Each row is followed by its class.
[ 35 -33 -33  -6   0   8  18   2  60 -23 -11  -3  -3 -23 -12  13   0   2
  -9   4  -4   0  -7   6  24  -5  31  24   0   3 -19  46 -13  14 -34 -17
  10  21  -3   3  -9   2 -26  20  -1 -70  -4 -18  -5 -28   4   1 -12 -11
  76  30   2 -15   0   6  15   6 -11 -25 -12 -14  -4 -15 -12  24  -3   1
  22  -6   1  17  19  -5 -16 -76 -22  11   7   6 -22  12  15 -12   6 -22
   2 -36   4  10   2  -9   1  36  14 -15   2 -12 -36  35   9  14  -2  -9
 -13 -39  -1  18  -6   1   6   4  30 -36   1   7  -1  16   5  18  47  23
 -10  -5  -2   0  -1 -18 -12 -11  15 -12 -18  -2   4  -7  37  30   6  -1
  -4  15  20  -2  15   1   6  -3  -5   2  -5  13  -3   6   5   9  20   5
   6 -11  20  22  -4  23   1  29  21 -48  -5 -51] : <96>
[ 51 -19 -45   1   0  -2   8  -1  42 -24 -13  -5  -8 -14  -3  17   3   0
 -10   2   3  -1 -14   9   7   5  39  12   3  -5  -7  10 -28   7 -32   4
   5  12   5   6  -2   4  -1  13   1 -48  -3 -11   0 -24   7  21   0   8
  63  32  -3  -7  -1   8   4   2 -17 -18 -13  -1   0   2 -14  10  -1   4
  34  -8  -2  13  12 -13 -15 -76 -24  16  -4   7  -5  17   6 -15  10 -20
   4 -25  16   5   1  -1   0  17   7 -27   1 -10 -50  22   5   4  -3  -5
 -13 -30   4  35  -2  -1   6   6  17 -28  -3  -4  -6  -3   1   5  14  25
 -13  -7   4  -8   1 -14  -7  -5  12  -4 -15 -12  -3  -6  27  38   8  -4
  -5  11  28  -2  14 -12   0  -4  -3   4  -4  15  -1   3  16   4  13  -8
   3 -11  17  14  -2  12   6  27  14 -38  -4 -43] : <88>
[ 63 -33 -48  -4   1  10  16  -1  52 -28 -20  -7 -10 -19  -8  20   4  -7
 -11   4  -2  -5  -6   9  30 -13  33  17   0  -4  -7  33 -22  11 -43  -3
  12  16  -2   0  -9   1 -16  18   0 -63  -3 -24  -7 -30   7   3 -12   3
  76  24   1 -14  -5  19  18   7 -16 -17 -17  -1   0 -14 -15  20  -1   2
  24  -8   0  20  22   0 -18 -76 -30  19  -1  -3  -4  19  13 -13   8 -18
  -3 -43  15   7   2  -7   0  28  14 -31   4 -13 -53  38   7  16  -8  -5
 -19 -38   4  32  -7   1  10   7  27 -40   9  -3  -6   2   5   6  32  31
 -15  -7   1  -5  -7 -18 -12  -1  19  -8 -20  -4   2  -7  37  42  11  -2
  -7  13  23   6  16  -1   5   0  -9   2  -5  14  -4   3   7   6  18 -16
   2 -15  21  14  -5  36   8  30  27 -46  -6 -66] : <77>
[ 27 -27 -19  -5   0   8  16   1  50 -18  -7  -4  -6 -14  -8  15   4  -2
 -11   0  -3   1 -10   5  23  -2  24  17   0  -2 -25  43  -9  11 -38 -22
   8  11  -3  -3  -8   1 -22  21  -1 -54  -4 -13  -4 -23   7  -2 -13  -2
  75  26  -1 -11  -1  11  22   9  -7 -17  -6  -7  -2 -15 -10  18  -2  -1
  12   2   3  14   9  -1 -15 -68 -12   9   2   3 -22   9  11 -14   2 -17
   2 -29   6   4  -6  -6   4  32  11 -16   7 -11 -14  27   5  17   0  -8
 -14 -34   0  21 -10  -1   3  -1  34 -33  -3  -7  -1  17   4  17  49  18
  -4   2  -6   0  -4 -11  -9  -4  17 -17 -15  -3   1 -12  30  25   4   0
  -2  17  11  -2  11   2   5  -4  -5   5  -7  15  -2   4   4   4  17  20
   9 -19  15  24   2  25   5  28  20 -49   0 -37] : <96>
[ 48 -21 -27   6  -1  11  10  -5  36 -20 -13  -4 -10  -5  -5  23   4 -13
 -21   2   8   2 -22   7  15   7  40  -1   0  -9 -11  16 -31   7 -50  -5
   3  10   7  -1   1   0   6  15  -5 -46  -3  -9  -1 -23   9  27  -4  12
  76  26  -4  -3  -7   6   2   3 -17 -14  -9  12   5   0 -15   1   1   1
  19   0  -5  11   5 -12 -14 -71 -15  20 -10   9 -14  14   4 -26   8 -16
  -6 -18  19   0  -7   6   0  15  11 -25  -1 -10 -21   4   6   6  -2  -1
 -18 -28   4  38  -9   2   3   1  34 -29  -8 -11  -8   6  -4  10  21  24
  17   2  -4  -1   0  -1  -3  -4  15  -4  -6 -14  -1  -4  22  36  14  -3
  -4  14  21  -4   5  -9   0   2  -1   5 -12  17  -1   2  13   5  13 -15
   8 -15  14  15   1  21   1  23  14 -43  -1 -30] : <76>
[ 30 -28 -35  -8  -6  -1  13   5  59 -26  -8  -4  -3 -24  -3   9  -4   3
  -4   1  -2  -6   1   5  18  -3  32  33   0   1 -12  30 -10  11 -17  -9
   8  19  -2   8 -10   0 -27  18   3 -60   3 -18  -3 -24   3  -3  -7 -13
  57  30   5 -12   1  12  12   9  -7 -19  -7 -20   0 -11 -11  27  -6   3
  31  -9   5  17  18  -6 -13 -76 -27   9  11   9  -9  13  12  -6   7 -21
   1 -31   9   6   9 -10   2  31  15 -19   4 -12 -45  40   6  13  -1  -8
 -13 -32   0  12  -1  -1   2   8  15 -30   6   2  -1   3   6  16  40  21
 -43 -10   1  -4  -2 -17 -16   1  16  -8 -23  -4  -1  -1  34  26   5   0
  -5   6  22  -2  22  -1   5  -7  -8   4  -4  10   5   5   7   6  17  10
   5  -4  16  18  -2  19   4  22  19 -39  -3 -48] : <83>
[ 33 -20 -21   0  -3   9  10  -2  55 -24  -5  -2  -6 -17  -1  15  -4  -2
 -14   2   1   3 -17   3   7   5  43  12  -1  -3  -8  26 -20  10 -35 -11
   6  15   3   0  -5   3  -4  16  -1 -62  -5 -11   0 -24   3  20  -9 -11
  72  27   1  -9  -1   3   2   3 -13 -19  -7  -2   0  -9 -15   7  -5   3
  20  -2  -3  11  12 -14 -14 -70 -19  11   0  14 -25  12  11 -19   3 -24
   3 -22   6   8  -1  -1  -1  27  14 -19  -6 -11 -27  14   6   4   0  -5
  -9 -30   2  16  -4   2   4   4  27 -29  -8  -5  -3  15  -1  14  35  17
   2  -9  -7   7  -3 -11  -8  -4  10  -6  -8  -8   3  -4  29  26   9  -3
  -4  13  23  -6  10 -11   1   1  -2   2  -8   9  -2   9  14   6  14   2
   4  -1   9  20  -2  14  -3  19  16 -40   0 -30] : <95>
[ 30 -26 -23   3   0  -1   8   2  38 -19 -11  -6  -2 -13  -1  12   9 -18
 -16   1   3   0  -4   6  27   1  21  16   0  -5 -19  20 -12   6 -26 -11
   7  18   2   5 -16  -1 -15  22   3 -40   0 -14  -7 -17   9  -3  -5   1
  49  31   0  -7   1  18  16   4  -6 -14  -5   0   0  -8 -10  20  -2   3
  15  -2   3  12   3  -2 -11 -61 -14   7   3   5   3  10   9 -17   8  -8
  -2 -21   8   0   5  -4   6  21  12 -17   5 -11 -10  20   8  15   4  -5
 -15 -34   2  19  -6  -8   1   9  13 -28  -7  -5  -1  -2   9  18  30  20
 -51  -5 -10  -3   2  -4 -13  -3  14  -7 -17  -7  -4  -2  20  27   9  -1
  -3  12  21  -1  15   0   5  -5 -11  12 -12  14   1  -2   6   4  10   2
   9 -23  16  19  -1  31  11  26  15 -47   1 -21] : <77>
[ 25 -25 -27  -1   0  -7  11   3  57 -25  -6  -4  -4 -20   0  14   3  -9
 -15   1   2   4 -10   7  20  13  34  26   5  -4 -28  29 -18   7 -25 -17
   6  18   0   8 -16   1 -20  23   1 -58  -3 -19   0 -22  12   6 -10  -1
  64  46  -1  -7   0  11  14   6  -5 -20 -11 -18  -3  -5 -12  24  -3   4
  23  -3   5  14   7  -6  -8 -76 -14   7   2  13 -13  15  11 -20   5 -20
   5 -21   6   5   5  -7   9  37  16 -21   5 -10 -23  29  10  14   4  -4
 -16 -41  -2  23  -1  -4   2   6  22 -30 -12  -4  -4   4   7  26  37  23
 -48  -4 -12  -2   0 -13 -16  -7  12  -6 -22  -9  -3  -2  26  27   5  -1
  -4  13  25  -7  16  -8  12 -11  -9  18 -12  18   3   1  10   8  14  17
   7 -20  19  25   3  20   8  30  15 -58   0 -31] : <96>
[ 41 -23 -23   1  -4  15  17  -1  60 -28  -7  -3  -7 -14  -6  19   1  -1
 -15   1  -1   5 -19   2  10   4  41  10   1  -5 -16  33 -25  11 -46 -16
   4  13   3   0  -3   4  -7  18  -4 -62  -4 -15  -1 -28   6  21  -9  -2
  76  28   1  -7  -2   5   8   2 -14 -19  -8   0   0 -11 -13   9  -1  -2
  21  -2  -3  15  10 -10 -14 -75 -16  13  -3  10 -33  12   9 -20   4 -25
   5 -26   9   4  -5  -3  -3  29  12 -21   1 -10 -24  15   4  10   2  -3
 -14 -36   0  29  -7   0   5   0  36 -35  -4  -7  -2  19  -2  14  38  19
  21   0  -4   1  -3 -11  -7  -1  16  -6  -8  -9   4  -8  28  31   9  -2
  -4  18  19  -4   8  -7   2   1  -2   2  -9  15  -1  13   1   4  20  -1
   7  -9  12  22  -2  16   2  29  22 -45  -2 -39] : <95>
[ 48 -21 -40   4   0  -2  10  -2  44 -25  -9  -5 -10  -8  -2  20   7  -8
 -22   2   6   3 -24   9   9  15  46  11   2  -8 -20  11 -39   6 -42  -3
   4   7   8   2  -2   2   4  16  -4 -52  -3 -14   2 -24  14  30  -4  17
  75  42  -3  -1  -4   6   4   5 -17 -19 -15  -1   3   1 -19   7   0   4
  32  -2  -2  13   5 -15 -12 -76 -18  17  -9  14 -15  18   3 -22   6 -23
   3 -19  19   9  -6   0   3  24  13 -30   2  -8 -35  16   5   6   0  -6
 -18 -35   3  39  -6  -2   5   5  28 -35 -11  -9 -14  -1   2  13  18  29
  -6  -2  -9  -8   0  -8 -10  -5  12  -7 -12 -17  -5  -9  27  40  13  -2
  -5  13  30  -6  13 -13  -1  -4  -3  16 -12  21   2   2  20   7  12  -3
   7 -19  19  20   3  15   7  34  13 -53   2 -32] : <88>
[ 46 -26 -50   7   5 -14   3  -1  28 -21 -14 -12  -4  -7   1  16  11 -22
 -16   3  15  -8  -7  15  25   8  27  19   5 -14 -24  -2 -27   0 -25   4
   6  13   3   7 -12   0  -7  22   5 -34  -1 -20  -3 -18  17   5  -1  24
  52  45  -6  -2  -3  19  11  12  -7 -14 -14   0   4   8 -15  24  -2   5
  24  -4   1  15   1  -7 -13 -76 -19  14  -3   6  25  21   1 -17  11  -4
   1 -18  20  -1   4   0  11  15  17 -31  12  -8 -35  32  13  14   0  -7
 -23 -39   4  43  -8  -6   5  12   9 -26 -12  -6 -12 -27  13  15   7  32
 -76  -9 -10 -12   6  -2 -17 -11  14  -6 -27 -12 -17  -5  15  43  13  -1
  -5   8  36  -2  22  -6   2  -9 -12  26 -14  21   6 -10  20   7   5  -5
   8 -36  26  13   3  30  19  36  14 -60   2 -30] : <77>
[ 47 -25 -42   1   2  -2   9  -1  43 -26 -12  -6  -6 -15  -4  11   4  -4
 -11   2   4  -4  -9   8  15   1  37  17   1  -5  -6  11 -29   6 -28   1
   6  14   5   5  -3   3  -6  14   1 -52  -3 -17   0 -24   7  16  -3   1
  60  31  -4  -8   0  13   7   4 -12 -19 -11  -2   1  -2 -15  14  -2   3
  27  -6   0  15  13  -9 -14 -76 -24  16   2   7  -1  17   7 -14  10 -17
   2 -26  15   5  13  -2   0  21  12 -26   2 -12 -47  27   7   9  -1  -6
 -14 -31   5  29  -3  -1   7   9  15 -29  -3  -2  -5  -5   4  10  19  26
 -28  -8   3  -6   1 -11 -11  -6   7  -2 -17 -10  -2 -15  28  37  10  -2
  -5   9  27  -2  17  -7  -1  -5  -5   7  -7  15  -1   2  14   5  11  -7
   5 -11  16  12  -2  18   5  31  17 -39  -1 -40] : <77>
[ 58 -24 -34   3  -4   9  13  -6  27 -19 -17  -4 -12  -4  -9  22   4  -3
 -15   4   1   6 -22   5  13  -2  30   0   5  -7 -11  20 -28   6 -51  -4
   7   4   5  -3   2   4   1  10  -5 -38  -5 -13  -5 -24   7  22  -6  20
  75  22  -4  -6  -8   8  10   2 -17 -14 -10  15   4  -5 -16   1  -1   2
  19  -3  -2  13   9  -9 -16 -64 -17  21 -13  -4 -12  14   4 -16   7 -13
  -1 -30  21   3 -10   2  -4  12   8 -26   3 -13 -31  15   4  10  -6  -2
 -18 -28   4  39  -9   1   7  -1  35 -25  -3  -9  -8   6   1   2  14  28
  27   0   2  -4  -1 -24  -3   0  15  -5  -9 -10  -1 -10  22  36  10  -3
  -4  15  19   1   5  -5  -2   5  -3   4  -6  14  -2   3  12   4  13 -23
   3 -18  16  12  -2  20   8  28  15 -41  -4 -42] : <96>
[ 28 -20 -26   1   2  -5   5  -2  20 -15 -10  -3  -3  -3  -2  13  11 -17
 -16   4   6  -4  -4  11  18   2  16   6   3  -8 -19   5 -18   1 -28  -3
   4   5   4   2  -9   0  -7  15   1 -27  -2 -13  -3 -15  10   3   2  21
  47  29  -4  -1  -3  13  12   9  -5  -9  -7   3   1   1 -13  14   1   4
  10  -4   1  11  -1  -6  -8 -57 -10  10  -3   0  11  14   1 -15   8  -2
   1 -16  16   0  -2   1   5  12   9 -22  10  -6 -12  17   7  12   1  -4
 -18 -31   2  31  -6  -2   4   6  17 -21  -8  -8  -7 -10   6  14  10  19
 -39  -1  -9  -7   1  -1  -9  -5  13  -4 -12  -7  -7  -6  12  31   7   1
  -5  10  18  -1  12  -1   3  -5  -9  16 -12  15   3  -6  11   6   6  -6
   6 -27  18  12   4  24  16  29  11 -45   1 -21] : <77>
[ 34 -17 -27   9  -1  -1   7  -3  41 -49  -5  -5  -7  -7   1  18   5 -11
 -23   0   7   6 -24   9   2  16  43   7   3 -11 -15   6 -33   9 -37  -7
   0  10   7   3  -1   1   9  16  -7 -46  -1 -11   3 -19  14  30  -2  11
  63  37  -4   1  -1   2   0   6 -15 -18 -14   4   3  13 -14   0  -1   4
  21  -1  -4  11   1 -15  -8 -76 -13  12  -8  18 -12  15  -1 -23   7 -20
   5 -10  16   2  -6   7   3  20  13 -22   1  -9 -19   3  10   5   4  -6
 -15 -29   3  37  -5  -2   4   4  27 -26 -15  -9  -9   0   2  16  17  23
 -10  -2  -9  -7   0  -4  -4  -4   4  -3  -8 -17  -7  -5  20  32  13  -5
  -5   9  28  -8   9 -16   0  -2  -2  15 -12  18   3   2  20   8   9   0
   9   3  14  20   3   9   7  24   9 -45  -1 -17] : <88>
[ 68 -22 -41   5  -3  13   6  -5  43 -28 -15  -4 -14  -9   4  26   5  -9
 -19   2  13   1 -20   8   1   6  58  -1   3 -12  12  -1 -37   9 -49   9
   5  14  10   4   7   4  22  10  -6 -57  -1 -13   4 -27   4  48   1   4
  75  27  -2  -3  -3  -2  -7  -2 -28 -19 -11  20   7   4 -19  -8   0   4
  31  -1  -9  12  14 -20 -21 -76 -27  24 -10  13 -10  20   4 -27  11 -24
   2 -21  21   6  -5   4  -9   9  13 -29 -10 -12 -51   2   4  -2   0   1
 -11 -31   7  38  -8  -1  10   6  26 -30  -5  -4  -9   1  -5  -3   9  29
  29  -8   6  -2   3 -10   0  -6   8   1  -6 -15   0   5  25  44  20  -4
  -5  10  33  -1   7 -16  -5   7   0  -2  -8  16  -4  10  20   4  12 -26
   4   3  11  10  -5  14  -1  21  13 -29  -4 -36] : <88>
[ 35 -22 -12   3   1  -6  10   0  37 -18 -10  -4  -6  -8  -4  17   6 -18
 -17   3   5  -1 -12  10  20   7  25  14   3  -8 -23  19 -22  14 -34  -9
   6  10   2   2  -7   0 -12  17   2 -41  -3 -16  -4 -20  12   7  -8  14
  64  32  -5  -3  -6  12  14   6  -7 -14 -10  -2   1  -1 -14  17  -1   1
  18  -3   0  11   6  -4 -11 -74 -12  11  -2   5  -4  13   2 -16   6 -13
   5 -21  13   2  -1  -1   5  25  13 -25   8  -9 -19  25   9  14   1  -5
 -23 -33   2  32  -6  -5   3   6  27 -29  -9 -10  -7  -3   5  17  24  24
 -30  -2 -10  -5   0  -6 -12  -5  15  -9 -15  -8  -5  -9  20  30   8  -2
  -5  13  19  -4  13  -4   1  -4  -7  16 -11  16   2  -1   8   7  10   0
   8 -28  19  17   3  23  14  30  12 -50   0 -31] : <77>
